Below are the code and all the weights of a small trained network. Each question names an input and a target symbol and asks about switching units off, where a switched-off unit gives its printed mean instead of its output.

import numpy as np


def w(rows, s, z=0):
    codes = np.array(rows[::2]) - 128.0
    scale = np.full(codes.shape[1], s)
    scale[-1] = z or s
    return codes * scale


def f(y):
    return np.maximum(y, 0)


def softmax(a):
    e = np.exp(a - a.max(-1, keepdims=True))
    return e / e.sum(-1, keepdims=True)


def log_softmax(a):
    a = a - a.max(-1, keepdims=True)
    return a - np.log(np.exp(a).sum(-1, keepdims=True))


def net(x, mask):
    ids = ['ΞΦβδζηθσ'.index(c) for c in x.split()]
    T = len(ids)
    res = E[ids] + P[:T]
    q, k, v = (res @ M[0].T for M in (Q, K, V))
    z = softmax(np.where(np.tri(T) > 0, q @ k.T / 4**0.5, -1e9)) @ v
    res = res + np.where(mask[0], z, O[0][:, -1]) @ O[0][:, :-1]
    y = f(res @ A[0][:, :-1].T + A[0][:, -1])
    res = res + np.where(mask[1:9], y, B[0][:, -1]) @ B[0][:, :-1]
    return log_softmax(res[-1] @ U[:, :-1].T + U[:, -1])


Q, K, V, O, A, B = {}, {}, {}, {}, {}, {}
E = w([
[52,214,200,116,190,154,158,216,155,102,222],'Ξ',
[95,110,112,116,62,90,100,224,212,39,134],'Φ',
[95,49,136,114,87,160,161,126,160,247,175],'β',
[78,166,105,22,234,117,59,39,142,180,176],'δ',
[125,121,48,1,76,48,144,180,142,64,132],'ζ',
[93,203,89,78,239,130,203,152,117,210,156],'η',
[89,116,34,116,165,70,145,255,194,97,40],'θ',
[86,72,162,157,135,168,75,77,196,185,178],'σ',
],0.018)
P = w([
[197,84,133,78,163,155,146,146,187,87,213],'0',
[128,149,142,184,79,75,93,162,125,199,146],'1',
[128,164,113,107,87,166,109,104,203,133,134],'2',
[247,156,202,157,144,84,143,172,182,128,179],'3',
[88,167,113,127,52,153,91,99,87,171,106],'4',
[144,135,204,121,79,37,196,153,139,173,116],'5',
[181,176,129,122,110,155,92,150,134,145,135],'6',
[133,123,162,121,102,99,216,119,74,150,103],'7',
],0.013)
Q[0] = w([
[130,117,218,151,129,52,175,52,69,121,48],'H1',
[126,103,115,150,114,213,108,99,50,139,121],'H1',
[69,137,197,136,168,140,166,68,47,167,127],'H1',
[135,180,125,109,140,249,100,96,42,132,98],'H1',
],0.015)
K[0] = w([
[19,136,91,103,80,155,120,105,97,103,99],'H1',
[161,134,135,159,95,4,51,136,35,128,127],'H1',
[21,213,106,193,71,131,111,115,75,184,97],'H1',
[123,120,194,175,129,55,113,125,21,157,95],'H1',
],0.013)
V[0] = w([
[133,98,151,214,182,232,2,75,159,156,117],'H1',
[76,152,239,108,98,100,70,114,138,54,141],'H1',
[189,133,109,56,73,82,94,54,117,160,163],'H1',
[129,91,146,138,23,199,106,205,175,131,127],'H1',
],0.0088)
O[0] = w([
[251,97,44,110,161,142,96,207,129,202,137,97],'H1',
[179,157,96,107,120,134,236,87,238,180,110,21],'H1',
[170,211,104,147,162,2,130,36,3,189,197,171],'H1',
[97,187,71,188,153,217,165,234,118,107,156,254],'H1',
],0.0085,0.0073)
A[0] = w([
[231,27,135,210,100,222,132,78,155,195,85,12],'N1',
[135,224,30,135,138,87,136,195,111,43,81,140],'N2',
[127,112,84,106,97,90,41,190,74,2,80,2],'N3',
[140,195,135,126,188,172,111,117,59,215,205,77],'N4',
[81,184,230,170,106,150,176,70,91,120,140,95],'N5',
[127,37,140,105,111,45,64,121,108,59,64,73],'N6',
[74,165,169,123,152,198,152,171,130,147,218,150],'N7',
[148,95,190,236,52,157,163,79,179,161,95,64],'N8',
],0.0077,0.0062)
B[0] = w([
[145,109,120,153,98,21,151,102,183,84,83,158],'N1',
[168,97,172,111,71,107,134,93,106,114,170,178],'N2',
[114,95,127,132,224,74,81,95,133,133,74,160],'N3',
[81,120,149,93,146,159,121,124,182,73,113,232],'N4',
[133,135,114,97,134,120,77,201,116,128,108,187],'N5',
[90,172,9,105,86,142,157,110,165,169,219,160],'N6',
[109,131,109,165,161,112,131,76,121,169,98,252],'N7',
[183,153,112,124,45,158,166,138,33,91,116,162],'N8',
],0.013,0.018)
U = w([
[111,171,101,93,208,152,142,103,139,243,171,200],'Ξ',
[164,241,115,31,143,119,170,141,118,114,59,173],'Φ',
[126,77,95,72,131,103,149,150,179,91,47,26],'β',
[147,119,123,153,53,142,211,32,132,78,158,3],'δ',
[139,17,223,63,45,218,121,182,151,110,76,147],'ζ',
[218,228,2,170,131,126,173,54,66,166,120,79],'η',
[196,75,79,80,60,181,125,139,117,170,198,133],'θ',
[190,89,156,147,111,88,130,1,65,184,104,121],'σ',
],0.0056,0.0034)

Each question gives the input, a string of symbols that net reads in full, and the target symbol t.
The units are the heads (4 rows each of Q, K, V and O) and the neurons (one row each of A and B). Each row of codes is followed by its name. A weight is (code - 128) times the scale printed after its matrix; where a second scale follows, it is the last column's (O, A, B and U).
mask holds one flag per unit, heads first, then neurons. A switched-off unit (its flag False) gives its mean, the last column of its rows in O or B, instead of its output. The means were averaged over made-up inputs and are rounded, as every weight is.
A unit's drop is (log p(t) with every unit on - log p(t) with that unit switched off) / (log p(t) with every unit on - log p(t) with every unit switched off).
The circuit of an input: a set's keep is (log p(t) with only the set's units on - log p(t) with every unit switched off) / (log p(t) with every unit on - log p(t) with every unit switched off). Starting from all 9 units, units are removed one at a time, each time the one whose removal leaves the highest keep (on an exact tie, the one counted first), for as long as the keep stays at least 0.8.
circuit, biggest first: the units of the circuit, biggest drop first
k most important neurons: the k neurons with the biggest drops, biggest first
drop when u is switched off: that unit's drop, to one decimal
input Ξ β Ξ θ Φ, target ζ: circuit, biggest first -> (H1 N7)
input η β β θ σ β, target Ξ: circuit, biggest first -> (H1 N8)
input Ξ Ξ σ β, target δ: 3 most important neurons -> (N8 N1 N5)
input θ σ β σ ζ, target β: circuit, biggest first -> (N3 H1)
input Φ β β θ η θ θ, target δ: circuit, biggest first -> (H1 N2)
input Φ η ζ, target δ: circuit, biggest first -> (H1 N2)
input δ β η Φ, target η: circuit, biggest first -> (H1 N6)
input η δ ζ, target Ξ: circuit, biggest first -> (N6 H1 N3)
input σ β β β β β β ζ, target θ: most important neuron -> (N2)
input θ σ Φ θ β σ, target η: circuit, biggest first -> (H1 N8 N4)
input ζ σ β β, target Φ: 2 most important neurons -> (N5 N8)
input δ σ β σ, target σ: 2 most important neurons -> (N1 N5)
input β Φ θ, target σ: 3 most important neurons -> (N2 N3 N4)
input η Φ β θ, target Ξ: drop when H1 is switched off -> 1.4
input β β Ξ Φ σ β Φ, target σ: most important neuron -> (N2)
input δ β β β β β β σ, target Ξ: drop when H1 is switched off -> 0.8
input Φ Ξ σ, target η: drop when N7 is switched off -> 0.2
input β θ β ζ, target σ: drop when N2 is switched off -> 0.5
